Below are the code and all the weights of a small trained network. Each question names an input and a class and asks about switching units off, where a switched-off unit gives its printed mean instead of its output.

import numpy as np


def w(rows, s, z=0):
    codes = np.array(rows[::2]) - 128.0
    scale = np.full(codes.shape[1], s)
    scale[-1] = z or s
    return codes * scale


def f(y):
    return y / 2 * (1 + np.tanh(0.7978845608 * (y + 0.044715 * y**3)))


def log_softmax(a):
    a = a - a.max(-1, keepdims=True)
    return a - np.log(np.exp(a).sum(-1, keepdims=True))


def net(x, mask):
    res = np.array(x, float).reshape(1, 6) / 4 @ E
    y = f(res @ A[0][:, :-1].T + A[0][:, -1])
    res = res + np.where(mask, y, B[0][:, -1]) @ B[0][:, :-1]
    return log_softmax(res[-1] @ U[:, :-1].T + U[:, -1])


A, B = {}, {}
E = w([
[92,147,11,144,40],'x0',
[74,145,204,93,26],'x1',
[131,131,127,124,127],'x2',
[127,127,128,132,128],'x3',
[242,93,142,157,59],'x4',
[124,2,113,23,125],'x5',
],0.0074)
A[0] = w([
[253,83,116,140,67,110],'N0',
[155,115,245,132,187,107],'N1',
[140,83,54,192,206,130],'N2',
[27,134,94,109,195,102],'N3',
[98,115,46,155,70,113],'N4',
[123,46,146,6,151,139],'N5',
[151,121,65,147,195,155],'N6',
[117,132,44,133,72,83],'N7',
[97,31,127,29,89,125],'N8',
[38,167,100,76,184,80],'N9',
[46,145,128,138,152,254],'N10',
[70,128,196,115,50,82],'N11',
[130,22,89,79,152,98],'N12',
[119,160,60,138,69,97],'N13',
[83,165,205,105,60,155],'N14',
[85,146,184,86,48,165],'N15',
[72,121,202,125,51,86],'N16',
[182,106,240,95,198,117],'N17',
[132,240,154,188,147,67],'N18',
[129,57,121,52,126,82],'N19',
[27,156,115,97,184,142],'N20',
[174,115,66,163,210,89],'N21',
[170,103,61,170,199,78],'N22',
[86,140,188,104,60,88],'N23',
[124,149,34,117,72,146],'N24',
[250,104,127,157,71,88],'N25',
[141,215,188,198,147,102],'N26',
[112,126,32,122,60,125],'N27',
[38,159,103,84,188,74],'N28',
],0.0071,0.0064)
B[0] = w([
[98,181,243,91,32,197],'N0',
[23,42,137,89,206,195],'N1',
[201,168,97,19,139,196],'N2',
[145,164,230,105,45,182],'N3',
[68,53,170,100,210,170],'N4',
[96,144,85,223,102,239],'N5',
[211,130,106,60,136,192],'N6',
[20,78,169,92,187,154],'N7',
[115,172,73,218,105,232],'N8',
[123,160,191,102,62,169],'N9',
[238,63,168,164,89,254],'N10',
[183,187,61,19,197,158],'N11',
[99,253,50,227,87,189],'N12',
[53,93,120,142,184,153],'N13',
[213,132,36,75,191,191],'N14',
[195,120,76,97,161,200],'N15',
[169,177,65,33,169,159],'N16',
[36,49,158,124,234,214],'N17',
[105,175,86,197,122,172],'N18',
[62,231,71,185,108,169],'N19',
[152,128,186,128,74,202],'N20',
[149,174,97,53,150,174],'N21',
[149,198,104,43,168,165],'N22',
[166,172,64,47,158,152],'N23',
[84,32,173,112,205,189],'N24',
[78,201,231,78,60,181],'N25',
[40,138,48,249,140,185],'N26',
[51,21,179,120,212,187],'N27',
[107,189,218,98,28,165],'N28',
],0.0062,0.0059)
U = w([
[55,58,167,105,196,102],'0',
[210,162,69,37,147,87],'1',
[94,178,74,227,94,101],'2',
[133,157,254,89,32,91],'3',
[167,82,135,144,117,244],'4',
],0.012)

Each question gives the input, the list of numbers given to net, and the class t.
The units are the neurons (one row each of A and B). Each row of codes is followed by its name. A weight is (code - 128) times the scale printed after its matrix; where a second scale follows, it is the last column's (A, B and U).
mask holds one flag per neuron, in row order. A switched-off neuron (its flag False) gives its mean, the last column of its row in B, instead of its output. The means were averaged over made-up inputs and are rounded, as every weight is.
A unit's drop is (log p(t) with every unit on - log p(t) with that unit switched off) / (log p(t) with every unit on - log p(t) with every unit switched off).
The circuit of an input: a set's keep is (log p(t) with only the set's units on - log p(t) with every unit switched off) / (log p(t) with every unit on - log p(t) with every unit switched off). Starting from the 12 units with the biggest drops (on a tie, the unit counted first), units are removed one at a time, each time the one whose removal leaves the highest keep (on an exact tie, the one counted first), for as long as the keep stays at least 0.8.
circuit, biggest first: the units of the circuit, biggest drop first
most important unit: the unit with the biggest drop
k most important neurons: the k neurons with the biggest drops, biggest first
drop of u: that unit's drop, to one decimal
input [7,-5,2,-2,-1,7], class 0: 2 most important neurons	(N27; N24)
input [-3,5,-6,-4,5,-6], class 2: circuit, biggest first	(N26)
input [-3,5,-7,7,-2,-7], class 2: 2 most important neurons	(N26; N18)
input [-2,-7,0,3,4,8], class 2: circuit, biggest first	(N12; N5)
input [5,1,6,-6,-5,6], class 2: circuit, biggest first	(N8; N12)
input [-5,6,-7,-6,-4,2], class 1: circuit, biggest first	(N14; N11; N16)
input [5,-2,8,0,0,6], class 2: circuit, biggest first	(N12; N8)
input [-6,5,1,-4,4,-8], class 2: 2 most important neurons	(N26; N18)
input [3,5,6,-7,-7,4], class 3: 4 most important neurons	(N28; N3; N9; N20)
input [7,5,4,4,-8,-6], class 3: 2 most important neurons	(N28; N3)
input [6,-7,-1,0,-8,-6], class 3: 2 most important neurons	(N3; N28)
input [-5,-6,1,-3,8,6], class 3: 2 most important neurons	(N0; N25)
input [2,-7,1,-6,-8,-3], class 3: 2 most important neurons	(N3; N28)
input [0,6,-6,-4,1,-6], class 1: most important unit	N14
input [-3,5,-7,-7,8,-8], class 2: 2 most important neurons	(N26; N18)
input [5,6,8,6,0,-4], class 1: drop of N11	0.2
input [-7,5,-6,8,-7,6], class 4: drop of N2	-0.1
input [-7,5,3,2,0,-2], class 0: drop of N1	0.2
